Below are the code and all the weights of a small trained network. Each question names an input and a class and asks about switching units off, where a switched-off unit gives its printed mean instead of its output.

import numpy as np


def w(rows, s, z=0):
    codes = np.array(rows[::2]) - 128.0
    scale = np.full(codes.shape[1], s)
    scale[-1] = z or s
    return codes * scale


def f(y):
    return np.maximum(y, 0)


def log_softmax(a):
    a = a - a.max(-1, keepdims=True)
    return a - np.log(np.exp(a).sum(-1, keepdims=True))


def net(x, mask):
    res = np.array(x, float).reshape(1, 6) / 4 @ E
    y = f(res @ A[0][:, :-1].T + A[0][:, -1])
    res = res + np.where(mask, y, B[0][:, -1]) @ B[0][:, :-1]
    return log_softmax(res[-1] @ U[:, :-1].T + U[:, -1])


A, B = {}, {}
E = w([
[74,143,248,197],'x0',
[115,127,110,161],'x1',
[255,207,167,223],'x2',
[107,154,122,122],'x3',
[77,201,113,85],'x4',
[113,130,113,151],'x5',
],0.0071)
A[0] = w([
[75,68,148,97,156],'N1',
[125,201,62,92,103],'N2',
[131,229,63,41,112],'N3',
[129,133,125,126,3],'N4',
[28,132,191,254,88],'N5',
[146,187,84,74,57],'N6',
[115,126,120,96,106],'N7',
[64,124,98,131,39],'N8',
[232,153,129,101,82],'N9',
[107,98,111,114,49],'N10',
[113,145,208,140,101],'N11',
[163,87,70,141,59],'N12',
[52,187,168,133,72],'N13',
[112,71,113,45,133],'N14',
[92,71,113,99,112],'N15',
[184,96,30,169,108],'N16',
[176,192,144,120,101],'N17',
[96,214,125,97,104],'N18',
[97,55,114,144,42],'N19',
[105,30,56,85,116],'N20',
[90,160,163,132,59],'N21',
[182,156,82,103,99],'N22',
[39,139,136,89,156],'N23',
[143,140,206,82,148],'N24',
[119,87,209,163,53],'N25',
[153,85,194,119,90],'N26',
[201,199,44,175,66],'N27',
[134,197,157,186,82],'N28',
[175,145,168,107,117],'N29',
[91,197,208,154,100],'N30',
[159,164,63,119,93],'N31',
[63,232,84,144,93],'N32',
[195,102,83,216,67],'N33',
],0.011,0.0056)
B[0] = w([
[102,200,123,186,232],'N1',
[97,102,114,121,190],'N2',
[99,34,119,133,226],'N3',
[86,254,50,208,128],'N4',
[67,105,52,88,239],'N5',
[72,64,111,100,168],'N6',
[85,162,136,153,156],'N7',
[79,206,155,167,158],'N8',
[56,155,127,192,201],'N9',
[59,157,163,202,147],'N10',
[71,75,63,133,187],'N11',
[12,30,119,75,160],'N12',
[86,65,111,106,181],'N13',
[85,164,121,187,238],'N14',
[65,206,147,169,204],'N15',
[39,59,94,75,205],'N16',
[61,160,134,162,190],'N17',
[94,32,219,151,181],'N18',
[50,166,142,188,159],'N19',
[60,132,139,179,253],'N20',
[60,53,86,127,150],'N21',
[81,116,57,202,182],'N22',
[128,166,105,204,238],'N23',
[101,176,59,121,181],'N24',
[79,53,57,89,178],'N25',
[13,98,126,120,162],'N26',
[43,168,150,155,216],'N27',
[74,148,142,183,200],'N28',
[26,159,90,149,171],'N29',
[31,89,64,119,211],'N30',
[58,118,106,162,176],'N31',
[108,74,220,122,188],'N32',
[23,158,145,158,200],'N33',
],0.0064,0.0065)
U = w([
[139,124,84,140,253],'0',
[133,93,134,149,218],'1',
[129,101,22,94,16],'2',
[146,163,141,206,40],'3',
[153,86,121,173,208],'4',
[151,163,49,127,218],'5',
[203,138,121,111,110],'6',
[247,156,145,32,3],'7',
],0.012,0.0056)

Each question gives the input, the list of numbers given to net, and the class t.
The units are the neurons (one row each of A and B). Each row of codes is followed by its name. A weight is (code - 128) times the scale printed after its matrix; where a second scale follows, it is the last column's (A, B and U).
mask holds one flag per neuron, in row order. A switched-off neuron (its flag False) gives its mean, the last column of its row in B, instead of its output. The means were averaged over made-up inputs and are rounded, as every weight is.
A unit's drop is (log p(t) with every unit on - log p(t) with that unit switched off) / (log p(t) with every unit on - log p(t) with every unit switched off).
The circuit of an input: a set's keep is (log p(t) with only the set's units on - log p(t) with every unit switched off) / (log p(t) with every unit on - log p(t) with every unit switched off). Starting from the 12 units with the biggest drops (on a tie, the unit counted first), units are removed one at a time, each time the one whose removal leaves the highest keep (on an exact tie, the one counted first), for as long as the keep stays at least 0.8.
circuit, biggest first: the units of the circuit, biggest drop first
most important unit: the unit with the biggest drop
k most important neurons: the k neurons with the biggest drops, biggest first
drop when u is switched off: that unit's drop, to one decimal
input [4,2,4,1,-1,0], class 2: most important unit : N5
input [8,2,-2,-1,7,-7], class 2: circuit, biggest first : N5, N30, N11
input [-2,-6,-1,8,8,0], class 1: circuit, biggest first : N18, N32
input [6,3,-2,5,2,0], class 2: 2 most important neurons : N5, N30
input [6,-3,-6,0,-4,-5], class 2: circuit, biggest first : N25, N5
input [8,6,3,8,6,5], class 2: circuit, biggest first : N5, N30
input [7,-5,-4,4,-5,4], class 2: 2 most important neurons : N5, N25
input [6,-4,0,-6,-5,4], class 2: 2 most important neurons : N5, N25
input [7,-4,-8,0,5,2], class 3: 2 most important neurons : N23, N1
input [-3,6,-6,2,7,-1], class 1: 3 most important neurons : N3, N32, N18
input [2,-2,3,-3,-5,-6], class 5: drop when N3 is switched off : 0.2
input [7,6,-3,7,-4,-6], class 2: drop when N5 is switched off : 0.3
input [3,0,0,-3,-4,-8], class 5: drop when N3 is switched off : 0.2
input [-3,1,-7,-8,8,6], class 1: most important unit : N3
